Below is a small trained network, with its code and all its weights. Each question gives an input and a class and asks what happens when units are switched off, that is, made to give their printed mean instead of their output.

import numpy as np


def w(rows, s, z=0):
    codes = np.array(rows[::2]) - 128.0
    scale = np.full(codes.shape[1], s)
    scale[-1] = z or s
    return codes * scale


def norm(h):
    return h / np.sqrt((h * h).mean(-1, keepdims=True) + 1e-5)


def f(y):
    return np.maximum(y, 0)


def log_softmax(a):
    a = a - a.max(-1, keepdims=True)
    return a - np.log(np.exp(a).sum(-1, keepdims=True))


def net(x, mask):
    res = np.array(x, float).reshape(1, 4) / 4 @ E
    u = 0
    for l in range(3):
        y = f(norm(res) @ A[l][:, :-1].T + A[l][:, -1])
        res = res + np.where(mask[u : u + 9], y, B[l][:, -1]) @ B[l][:, :-1]
        u += 9
    return log_softmax(norm(res)[-1] @ U[:, :-1].T + U[:, -1])


A, B = {}, {}
E = w([
[97,194,150,146,73,187,76,153,62],'x0',
[192,81,130,183,52,156,166,144,127],'x1',
[164,89,133,84,51,5,146,111,45],'x2',
[36,91,255,205,115,34,116,151,121],'x3',
],0.0059)
A[0] = w([
[129,146,160,170,128,57,147,102,96,215],'L0N0',
[111,159,123,120,155,126,58,115,76,158],'L0N1',
[82,216,120,47,195,25,108,51,171,64],'L0N2',
[200,96,167,184,97,154,202,161,114,131],'L0N3',
[164,147,37,112,173,176,127,158,110,63],'L0N4',
[167,118,120,168,76,122,172,152,147,1],'L0N5',
[134,133,78,27,73,105,139,101,79,145],'L0N6',
[124,108,105,186,40,177,97,172,113,204],'L0N7',
[147,56,91,192,137,122,254,91,151,83],'L0N8',
],0.0076,0.0032)
B[0] = w([
[211,129,170,127,97,75,181,173,86,227],'L0N0',
[136,193,101,109,131,167,107,67,50,200],'L0N1',
[90,119,90,190,2,171,82,80,93,255],'L0N2',
[86,159,85,117,92,148,20,103,115,206],'L0N3',
[97,76,116,93,82,107,91,189,156,220],'L0N4',
[115,151,94,244,89,168,81,114,87,155],'L0N5',
[159,100,153,152,172,68,140,194,115,240],'L0N6',
[56,190,108,100,183,137,142,103,58,219],'L0N7',
[62,187,139,100,92,131,147,93,126,217],'L0N8',
],0.0079,0.0057)
A[1] = w([
[113,28,135,134,76,157,185,5,143,76],'L1N0',
[119,193,59,174,138,178,114,39,172,253],'L1N1',
[108,237,169,159,140,207,138,152,143,97],'L1N2',
[129,48,164,104,53,135,52,214,139,103],'L1N3',
[120,120,148,69,122,103,187,2,221,142],'L1N4',
[147,145,103,188,133,149,47,93,203,68],'L1N5',
[99,178,172,172,189,223,64,113,205,86],'L1N6',
[81,116,243,148,125,103,149,170,135,108],'L1N7',
[90,68,167,139,197,218,115,140,197,26],'L1N8',
],0.0066,0.003)
B[1] = w([
[151,189,122,108,178,166,138,2,123,160],'L1N0',
[139,96,177,116,79,87,114,161,88,254],'L1N1',
[143,127,157,131,143,99,177,116,61,201],'L1N2',
[126,145,141,131,178,132,127,170,213,176],'L1N3',
[156,224,155,88,169,127,161,26,159,158],'L1N4',
[139,107,123,183,122,96,154,143,117,164],'L1N5',
[221,105,106,139,69,4,110,140,109,203],'L1N6',
[115,78,124,52,185,229,85,123,150,173],'L1N7',
[128,94,141,177,116,78,243,129,78,153],'L1N8',
],0.0083,0.0067)
A[2] = w([
[115,73,184,119,184,87,58,146,181,70],'L2N0',
[120,160,119,128,129,48,129,28,215,123],'L2N1',
[91,88,190,126,107,153,97,225,197,146],'L2N2',
[75,104,211,183,170,126,106,143,106,82],'L2N3',
[142,141,117,227,130,83,178,175,125,102],'L2N4',
[149,162,185,33,177,106,163,215,1,252],'L2N5',
[61,67,227,134,157,118,104,108,125,96],'L2N6',
[73,165,193,168,81,126,139,81,98,192],'L2N7',
[188,124,53,86,168,164,110,185,151,3],'L2N8',
],0.0081,0.0026)
B[2] = w([
[101,182,54,138,151,132,125,135,158,139],'L2N0',
[85,203,171,129,201,172,152,103,66,166],'L2N1',
[106,197,107,169,177,134,110,107,225,143],'L2N2',
[173,135,97,2,130,157,135,149,122,156],'L2N3',
[183,76,136,153,146,37,133,142,70,154],'L2N4',
[126,117,170,164,169,120,188,86,211,255],'L2N5',
[225,120,40,119,59,186,124,208,145,157],'L2N6',
[81,111,57,117,125,177,87,138,172,214],'L2N7',
[147,104,134,40,121,216,121,171,184,147],'L2N8',
],0.0089,0.012)
U = w([
[210,91,56,11,120,220,185,249,254,131],'0',
[237,78,192,202,117,6,244,192,71,151],'1',
[96,132,44,164,38,167,48,144,11,132],'2',
[88,230,185,118,193,189,211,56,92,206],'3',
[47,129,107,226,144,101,128,138,235,150],'4',
[121,58,167,190,241,129,30,173,167,2],'5',
],0.0088,0.0059)

Each question gives the input, the list of numbers given to net, and the class t.
The units are the neurons (one row each of A and B). Each row of codes is followed by its name. A weight is (code - 128) times the scale printed after its matrix; where a second scale follows, it is the last column's (A, B and U).
mask holds one flag per neuron, layer by layer. A switched-off neuron (its flag False) gives its mean, the last column of its row in B, instead of its output. The means were averaged over made-up inputs and are rounded, as every weight is.
A unit's drop is (log p(t) with every unit on - log p(t) with that unit switched off) / (log p(t) with every unit on - log p(t) with every unit switched off).
The circuit of an input: a set's keep is (log p(t) with only the set's units on - log p(t) with every unit switched off) / (log p(t) with every unit on - log p(t) with every unit switched off). Starting from the 12 units with the biggest drops (on a tie, the unit counted first), units are removed one at a time, each time the one whose removal leaves the highest keep (on an exact tie, the one counted first), for as long as the keep stays at least 0.8.
circuit, biggest first: the units of the circuit, biggest drop first
top k neurons: the k neurons with the biggest drops, biggest first
top k neurons in layer l: the k neurons of layer l with the biggest drops, biggest first
input [0,-7,2,2], class 2: circuit, biggest first -> (L0N2)
input [-8,-3,-5,-1], class 3: top 2 neurons -> (L2N1; L1N4)
input [6,-6,-1,-6], class 0: circuit, biggest first -> (L0N4; L2N5)
input [-5,4,-2,-1], class 3: top 2 neurons -> (L0N8; L1N4)
input [-3,7,-6,-4], class 2: circuit, biggest first -> (L0N3; L2N5)
input [-4,0,3,6], class 0: circuit, biggest first -> (L1N7; L2N6)
input [-7,-5,1,-3], class 3: top 2 neurons -> (L1N0; L2N1)
input [7,-6,-6,-7], class 0: circuit, biggest first -> (L0N4; L2N8)
input [8,-6,7,2], class 3: circuit, biggest first -> (L1N6; L2N5)
input [8,4,0,-5], class 3: circuit, biggest first -> (L0N7; L2N5)
input [-4,-6,-1,2], class 2: top 2 neurons -> (L0N2; L2N5)
input [-4,8,6,3], class 2: circuit, biggest first -> (L0N3; L2N5)
input [-7,-7,-1,-4], class 2: top 3 neurons -> (L0N2; L2N5; L1N1)
input [-1,-6,-2,0], class 2: circuit, biggest first -> (L0N2)
input [-7,-3,-1,2], class 3: top 2 neurons in layer 1 -> (L1N0; L1N4)
input [-4,4,6,6], class 0: top 2 neurons -> (L1N7; L1N6)
input [-8,4,6,-4], class 3: top 2 neurons -> (L0N8; L2N1)
input [-8,0,-5,7], class 3: top 2 neurons -> (L1N4; L0N6)
input [5,0,5,-7], class 0: top 2 neurons in layer 0 -> (L0N4; L0N0)
input [-5,7,-7,2], class 1: circuit, biggest first -> (L2N4)
input [7,0,5,7], class 0: top 3 neurons -> (L1N7; L2N6; L2N3)
